Below are the code and all the weights of a small trained network. Each question names an input and a class and asks about switching units off, where a switched-off unit gives its printed mean instead of its output.

import numpy as np


def w(rows, s, z=0):
    codes = np.array(rows[::2]) - 128.0
    scale = np.full(codes.shape[1], s)
    scale[-1] = z or s
    return codes * scale


def norm(h):
    return h / np.sqrt((h * h).mean(-1, keepdims=True) + 1e-5)


def f(y):
    return y / 2 * (1 + np.tanh(0.7978845608 * (y + 0.044715 * y**3)))


def log_softmax(a):
    a = a - a.max(-1, keepdims=True)
    return a - np.log(np.exp(a).sum(-1, keepdims=True))


def net(x, mask):
    res = np.array(x, float).reshape(1, 7) / 4 @ E
    u = 0
    for l in range(3):
        y = f(norm(res) @ A[l][:, :-1].T + A[l][:, -1])
        res = res + np.where(mask[u : u + 11], y, B[l][:, -1]) @ B[l][:, :-1]
        u += 11
    return log_softmax(norm(res)[-1] @ U[:, :-1].T + U[:, -1])


A, B = {}, {}
E = w([
[178,92,110,29,133,74,101,179,48,167],'x0',
[166,187,150,129,89,61,198,111,170,199],'x1',
[150,70,102,137,192,155,98,112,252,130],'x2',
[88,96,54,53,116,212,208,149,78,167],'x3',
[96,176,151,217,127,109,196,165,76,219],'x4',
[192,162,48,176,207,141,152,145,103,82],'x5',
[136,176,148,121,91,104,133,109,130,139],'x6',
],0.0022)
A[0] = w([
[88,122,119,165,144,162,159,132,141,127,55],'0.n1',
[136,127,128,130,126,134,121,113,125,137,117],'0.n2',
[142,81,82,61,142,139,119,137,127,137,70],'0.n3',
[139,151,167,151,125,114,103,105,163,109,84],'0.n4',
[130,156,123,119,108,115,173,171,58,151,28],'0.n5',
[139,112,143,130,133,136,108,117,218,109,130],'0.n6',
[125,126,136,113,99,122,156,117,153,177,68],'0.n7',
[110,78,147,77,81,103,144,159,133,253,143],'0.n8',
[82,99,133,107,104,186,140,112,151,109,41],'0.n9',
[119,163,136,103,85,124,180,118,103,146,2],'0.n10',
[134,114,137,118,139,129,119,129,143,135,63],'0.n11',
],0.0056,0.0019)
B[0] = w([
[153,119,117,104,199,164,139,142,149,160,135],'0.n1',
[110,137,132,125,136,121,136,140,131,118,125],'0.n2',
[104,112,154,104,103,191,81,144,145,13,177],'0.n3',
[112,79,154,67,131,75,94,78,174,111,160],'0.n4',
[115,79,85,151,156,119,170,61,231,133,189],'0.n5',
[97,95,98,167,175,88,150,89,204,136,191],'0.n6',
[159,166,161,142,135,130,140,145,87,165,148],'0.n7',
[205,166,178,92,255,167,111,123,120,167,253],'0.n8',
[186,184,68,139,90,108,180,79,89,136,142],'0.n9',
[110,107,122,248,128,108,107,115,145,131,151],'0.n10',
[125,146,127,168,117,121,117,127,116,106,114],'0.n11',
],0.0032,0.0031)
A[1] = w([
[94,83,160,92,94,138,136,125,139,254,191],'1.n1',
[140,123,109,100,148,157,115,136,107,122,57],'1.n2',
[111,131,110,125,115,133,169,134,79,184,76],'1.n3',
[167,168,155,83,78,64,125,106,143,151,91],'1.n4',
[100,166,193,169,85,108,132,122,114,147,30],'1.n5',
[123,122,111,177,155,165,137,166,123,114,46],'1.n6',
[106,102,141,118,117,135,141,131,130,138,124],'1.n7',
[155,141,74,132,124,124,122,164,64,114,45],'1.n8',
[106,162,164,143,97,135,91,105,87,84,8],'1.n9',
[145,90,106,123,206,167,129,164,144,141,45],'1.n10',
[151,131,129,95,116,148,114,157,89,127,62],'1.n11',
],0.0061,0.0017)
B[1] = w([
[201,181,220,111,254,125,169,131,115,123,254],'1.n1',
[97,122,147,92,49,107,114,178,110,130,149],'1.n2',
[154,114,153,170,182,105,111,79,202,108,175],'1.n3',
[130,164,68,194,170,175,214,151,99,203,203],'1.n4',
[168,94,53,38,84,161,38,149,84,97,189],'1.n5',
[117,134,119,119,163,125,140,164,138,200,140],'1.n6',
[148,158,113,120,138,129,121,111,128,109,125],'1.n7',
[85,115,165,94,207,121,207,174,149,127,153],'1.n8',
[139,133,131,99,107,126,61,103,100,197,124],'1.n9',
[95,142,140,158,28,85,82,149,67,179,203],'1.n10',
[100,150,166,99,147,123,121,170,99,111,140],'1.n11',
],0.0038,0.0025)
A[2] = w([
[170,92,190,31,116,156,123,140,64,149,100],'2.n1',
[183,226,100,181,104,101,209,103,155,193,196],'2.n2',
[78,87,89,48,83,223,223,85,157,97,2],'2.n3',
[61,100,89,188,99,213,57,117,129,135,66],'2.n4',
[142,193,117,134,105,129,238,159,80,181,43],'2.n5',
[192,120,185,186,208,44,99,183,116,143,178],'2.n6',
[184,128,137,91,107,127,62,98,252,99,188],'2.n7',
[149,182,158,163,182,152,191,108,177,185,213],'2.n8',
[172,155,127,78,36,166,116,42,151,123,83],'2.n9',
[82,98,86,210,147,199,99,145,98,95,50],'2.n10',
[70,141,91,241,136,107,157,49,191,130,174],'2.n11',
],0.0042,0.00091)
B[2] = w([
[178,241,195,85,186,124,83,136,85,133,176],'2.n1',
[137,183,148,193,114,75,104,56,24,209,241],'2.n2',
[179,207,131,127,99,82,204,92,112,65,151],'2.n3',
[253,153,113,178,151,97,141,113,148,190,138],'2.n4',
[61,75,136,205,114,108,99,84,229,110,183],'2.n5',
[107,185,128,109,115,165,225,51,122,97,229],'2.n6',
[23,83,191,211,159,118,169,118,158,150,185],'2.n7',
[120,168,195,196,198,50,168,77,63,198,255],'2.n8',
[69,113,106,161,69,57,166,160,83,185,138],'2.n9',
[177,167,133,117,158,127,182,137,172,197,137],'2.n10',
[160,129,216,23,166,142,77,168,59,141,207],'2.n11',
],0.0037,0.0043)
U = w([
[196,92,63,168,134,166,95,168,187,177,66],'0',
[135,173,184,178,192,95,189,74,102,199,202],'1',
[98,91,130,110,39,117,177,102,172,112,4],'2',
[64,22,174,158,148,101,57,107,223,82,133],'3',
[151,134,47,111,95,156,214,131,153,45,129],'4',
[69,78,74,132,131,152,154,213,112,159,28],'5',
[121,139,98,163,2,89,67,93,81,143,87],'6',
[154,157,152,16,128,162,78,181,70,82,179],'7',
],0.0099,0.0041)

Each question gives the input, the list of numbers given to net, and the class t.
The units are the neurons (one row each of A and B). Each row of codes is followed by its name. A weight is (code - 128) times the scale printed after its matrix; where a second scale follows, it is the last column's (A, B and U).
mask holds one flag per neuron, layer by layer. A switched-off neuron (its flag False) gives its mean, the last column of its row in B, instead of its output. The means were averaged over made-up inputs and are rounded, as every weight is.
A unit's drop is (log p(t) with every unit on - log p(t) with that unit switched off) / (log p(t) with every unit on - log p(t) with every unit switched off).
The circuit of an input: a set's keep is (log p(t) with only the set's units on - log p(t) with every unit switched off) / (log p(t) with every unit on - log p(t) with every unit switched off). Starting from the 12 units with the biggest drops (on a tie, the unit counted first), units are removed one at a time, each time the one whose removal leaves the highest keep (on an exact tie, the one counted first), for as long as the keep stays at least 0.8.
circuit, biggest first: the units of the circuit, biggest drop first
most important unit: the unit with the biggest drop
top k neurons: the k neurons with the biggest drops, biggest first
top k neurons in layer l: the k neurons of layer l with the biggest drops, biggest first
input [-3,-6,2,6,-7,7,-3], class 4: top 2 neurons in layer 2 => 2.n3, 2.n11
input [4,1,2,-1,-6,-3,-8], class 3: most important unit => 2.n7
input [7,0,-6,4,-3,8,6], class 4: circuit, biggest first => 0.n5, 2.n11, 1.n1, 2.n8
input [-8,-7,4,-8,5,-2,4], class 3: top 2 neurons in layer 0 => 0.n4, 0.n8
input [-6,3,-3,-7,4,7,7], class 6: top 3 neurons => 1.n5, 0.n8, 1.n1
input [1,-4,-5,-6,1,-3,7], class 6: top 2 neurons in layer 2 => 2.n11, 2.n9
input [6,-8,3,-5,0,-8,7], class 7: top 2 neurons => 0.n5, 2.n8
input [-1,-6,-7,3,-2,1,-1], class 7: top 3 neurons => 0.n6, 1.n4, 1.n9
input [6,5,2,-5,-3,8,-3], class 4: top 3 neurons => 2.n8, 1.n1, 0.n8
input [-3,-1,-5,1,-8,2,8], class 6: top 2 neurons => 1.n9, 2.n9
input [5,3,2,4,-3,-4,3], class 7: circuit, biggest first => 0.n3, 2.n8
input [5,-8,8,4,-6,5,5], class 4: top 2 neurons => 0.n8, 2.n11
input [-4,-4,-6,-2,-1,-3,-7], class 6: circuit, biggest first => 1.n1, 0.n8, 1.n9
input [8,0,5,-2,-3,8,-6], class 7: most important unit => 0.n5
input [-5,-6,2,-5,6,-8,6], class 3: top 4 neurons => 1.n5, 2.n2, 2.n8, 0.n8
input [6,-6,4,1,5,6,3], class 5: top 2 neurons in layer 0 => 0.n8, 0.n4
input [2,-6,8,7,-4,0,8], class 4: top 2 neurons => 2.n3, 2.n11
input [-2,-6,4,-6,5,-5,-1], class 3: top 2 neurons in layer 2 => 2.n2, 2.n8
input [0,-4,2,5,-4,5,1], class 4: top 4 neurons => 0.n8, 2.n11, 1.n1, 2.n3
input [-3,-1,5,-7,4,3,1], class 3: most important unit => 0.n4
